Where the symbols take the items:
Ran § Bov
Ran ~ Gim
Ran * Nus
Dal § Gef
Dal ~ Rom
Dal * Kel
Kel § Dal
Kel ~ Ses
Kel * Nok
Ses § Vul
Ses ~ Kel
Ses * Rom
Rap § Vif
Rap ~ Tob
Rap * Zos
Bov § Gar
Bov ~ Bog
Bov * Ran
Gop § Tob
Gop ~ Vif
Gop * Rab
Rom § Ses
Rom ~ Dal
Rom * Nam
Giv § Zop
Giv ~ Nim
Giv * Vul
Gef § Nud
Gef ~ Nam
Gef * Dal
Meb § Bog
Meb ~ Gar
Meb * Doz
Vif § Lek
Vif ~ Gop
Vif * Rap
Gar § Rur
Gar ~ Meb
Gar * Bov
Geb § Diz
Geb ~ Koz
Geb * Tez
Peb § Mub
Peb ~ Raz
Peb * Kod
Kod § Peb
Kod ~ Biv
Kod * Lek
Tob § Mik
Tob ~ Rap
Tob * Gop
Gim § Gif
Gim ~ Ran
Gim * Bog
Lek § Kod
Lek ~ Rab
Lek * Vif
Biv § Rab
Biv ~ Kod
Biv * Raz
Dob § Zos
Dob ~ Kog
Dob * Gif
Kog § Nus
Kog ~ Dob
Kog * Mik
Vud § Doz
Vud ~ Vuz
Vud * Zad
Bog § Gim
Bog ~ Bov
Bog * Meb
Doz § Meb
Doz ~ Rur
Doz * Vud
Raz § Biv
Raz ~ Peb
Raz * Diz
Suz § Nam
Suz ~ Nud
Suz * Mup
Vul § Giv
Vul ~ Nok
Vul * Ses
Koz § Sak
Koz ~ Geb
Koz * Mub
Nim § Nok
Nim ~ Giv
Nim * Viv
Rur § Vuz
Rur ~ Doz
Rur * Gar
Mup § Suz
Mup ~ Zil
Mup * Bos
Nam § Rom
Nam ~ Gef
Nam * Suz
Nok § Kel
Nok ~ Vul
Nok * Nim
Nud § Zil
Nud ~ Suz
Nud * Gef
Vuz § Bos
Vuz ~ Vud
Vuz * Rur
Rab § Gop
Rab ~ Lek
Rab * Biv
Diz § Raz
Diz ~ Mub
Diz * Geb
Tez § Geb
Tez ~ Sak
Tez * Zop
Zos § Rap
Zos ~ Mik
Zos * Dob
Bos § Mup
Bos ~ Zad
Bos * Vuz
Mik § Kog
Mik ~ Zos
Mik * Tob
Nus § Ran
Nus ~ Gif
Nus * Kog
Zop § Tez
Zop ~ Viv
Zop * Giv
Mub § Koz
Mub ~ Diz
Mub * Peb
Zad § Vud
Zad ~ Bos
Zad * Zil
Gif § Dob
Gif ~ Nus
Gif * Gim
Zil § Zad
Zil ~ Mup
Zil * Nud
Viv § Nim
Viv ~ Zop
Viv * Sak
Sak § Viv
Sak ~ Tez
Sak * Koz

In the rows, 27 stands for zero.

The rows follow the links: the fewer symbols apart two items are, the more alike their rows tend to be.

Known rows, each with its item:
35	32	41	28	32	20	24	17	25	35	26	27	29	26	18	34	34	31	42	34	21	26	32	41	27	19	13	43	25	29	20	20	39	27	20	38	22	30	33; item Dob
25	27	25	20	12	17	35	25	36	16	21	35	30	29	26	14	25	1	21	23	22	20	29	28	36	35	25	39	26	24	18	17	15	24	24	39	25	29	28; item Kod
15	16	20	33	17	35	26	39	35	26	27	31	24	34	33	12	27	15	36	23	19	32	21	15	15	34	19	19	26	22	15	20	19	26	40	17	21	32	23; item Bov
27	29	19	43	23	33	24	35	13	30	26	25	26	43	38	30	31	47	40	32	37	20	21	15	23	21	24	19	24	21	24	30	21	36	33	32	25	28	25; item Doz
20	15	21	33	20	40	22	42	33	24	26	32	24	36	39	11	30	22	34	25	22	27	22	13	12	31	23	18	24	18	18	23	24	24	40	17	27	30	25; item Gar
33	39	27	23	17	16	35	32	21	26	27	31	33	36	30	37	25	25	11	28	40	18	25	32	35	23	38	33	37	25	29	22	10	32	23	42	27	29	16; item Giv
39	30	35	37	31	27	19	23	17	33	23	27	25	33	27	31	34	43	49	36	28	23	28	29	24	18	14	35	20	25	21	27	40	30	22	36	27	26	36; item Gim
40	33	45	20	35	34	17	30	30	34	33	31	30	29	29	30	33	34	24	32	29	26	37	41	8	19	35	33	34	25	24	29	39	18	27	18	32	30	29; item Suz

Each walk starts at a row. The symbols on each line, taken left to right, move it on to the next item.
Answer with the item's row; about right is enough.
31	32	41	26	29	18	26	18	27	35	23	28	29	23	15	32	31	20	38	33	22	27	32	44	27	21	13	45	27	33	18	16	35	28	20	38	22	31	30
* ~ * * * * § * ~ * -> 24	28	35	20	21	17	33	22	35	27	23	30	30	26	17	26	27	7	29	27	19	26	29	39	33	28	16	46	29	30	18	9	20	28	21	42	19	31	25
* * ~ * * * ~ § § -> 28	21	22	21	12	17	31	28	33	10	19	35	28	33	28	11	24	3	16	22	24	19	26	23	36	36	28	33	26	21	21	21	17	22	24	36	27	28	28
37	24	38	24	30	40	14	36	29	27	31	35	25	35	38	15	32	34	33	30	26	26	34	29	6	24	31	25	26	18	20	32	44	18	33	13	33	30	32
* § ~ * § § -> 23	29	16	40	19	33	27	38	15	35	27	25	25	40	40	34	28	45	38	31	37	24	19	15	22	24	25	16	27	21	28	28	13	36	36	29	25	30	21
§ * * * § ~ * -> 32	20	34	31	26	42	15	38	30	24	29	33	26	36	37	11	33	30	36	28	26	25	30	21	9	26	27	22	25	18	19	33	39	18	37	13	31	31	32
35	29	23	43	24	31	20	31	12	31	25	26	27	40	35	32	34	47	44	34	33	21	21	16	22	20	19	22	22	20	22	31	32	34	30	33	27	29	30
~ ~ ~ § * * * * § -> 9	19	15	32	17	32	32	36	36	30	27	27	23	26	30	17	26	13	34	22	18	35	20	16	20	32	17	20	25	24	18	16	16	27	37	18	19	30	22
* ~ § ~ § ~ -> 36	31	40	32	32	23	20	19	21	33	24	26	27	30	24	32	35	36	47	35	25	25	31	35	25	19	12	37	23	27	20	24	42	29	20	36	25	29	36
36	37	46	18	33	29	20	28	31	38	34	30	30	26	26	34	29	33	21	31	31	27	38	47	12	18	36	33	39	28	24	28	37	22	26	20	29	30	25
~ ~ § * * § * * -> 39	27	42	21	34	38	13	32	28	29	31	35	30	31	33	24	32	36	29	33	30	25	36	38	9	20	33	28	28	23	22	33	44	17	31	14	31	29	32
§ * § ~ * ~ ~ ~ § § -> 33	42	38	17	26	20	31	31	28	36	29	31	32	29	29	40	28	28	13	31	36	24	33	44	23	21	39	36	40	27	28	21	19	25	25	31	26	32	18
30	17	22	20	16	22	29	29	33	7	20	34	28	32	30	8	24	6	16	19	25	18	25	17	34	37	30	28	23	21	23	27	22	18	26	31	31	26	32
* * § * * -> 25	29	33	20	16	15	35	26	35	21	20	34	30	28	20	22	25	1	23	25	20	23	28	34	33	33	20	41	27	27	17	12	15	27	24	42	23	30	27
§ * ~ ~ * * -> 29	29	38	22	26	16	31	19	31	32	22	30	29	25	17	31	27	13	31	31	20	27	32	41	29	25	14	44	28	28	16	12	29	28	22	39	20	30	27
31	42	33	19	21	17	35	31	27	33	27	30	35	33	31	40	26	26	8	31	38	23	30	39	31	20	37	37	41	28	30	20	12	30	23	37	28	31	17
§ § § * ~ ~ -> 32	36	21	28	18	16	35	29	17	22	22	29	32	38	33	34	25	26	14	28	42	16	26	26	40	26	35	31	33	24	30	26	9	33	22	45	28	27	21
§ § ~ ~ ~ -> 33	16	21	21	18	24	22	26	33	4	23	32	25	29	29	5	23	12	13	20	25	18	26	16	34	37	34	25	21	21	28	33	31	16	26	27	34	22	36
34	40	44	16	31	25	27	29	30	37	32	30	32	29	26	39	30	29	15	31	35	25	36	48	19	19	40	36	40	29	27	24	28	25	25	26	28	34	19
§ § ~ * § * * ~ § -> 34	33	17	28	16	17	34	25	14	16	22	29	31	36	33	29	24	31	16	28	39	11	22	19	44	25	34	29	28	23	31	28	12	31	21	46	30	24	26
~ * * ~ § * * * ~ -> 33	17	23	19	26	30	22	24	29	7	24	31	26	23	27	9	23	17	14	18	23	21	28	18	31	36	38	20	20	22	31	40	35	16	25	19	33	24	36
39	28	30	41	28	33	19	26	12	31	24	24	26	39	33	31	36	46	46	34	30	21	26	25	25	19	16	27	20	22	23	30	39	31	26	32	28	27	33
* § ~ * * -> 6	19	17	31	21	30	34	33	38	33	28	23	22	19	22	21	23	13	34	19	16	38	19	19	22	32	16	21	27	29	19	15	15	28	36	21	15	30	18
~ * ~ § * * * § * -> 5	20	20	28	25	27	34	25	36	37	26	19	20	12	18	27	21	12	33	22	12	40	21	24	26	30	13	25	26	30	25	18	19	28	30	21	15	28	21
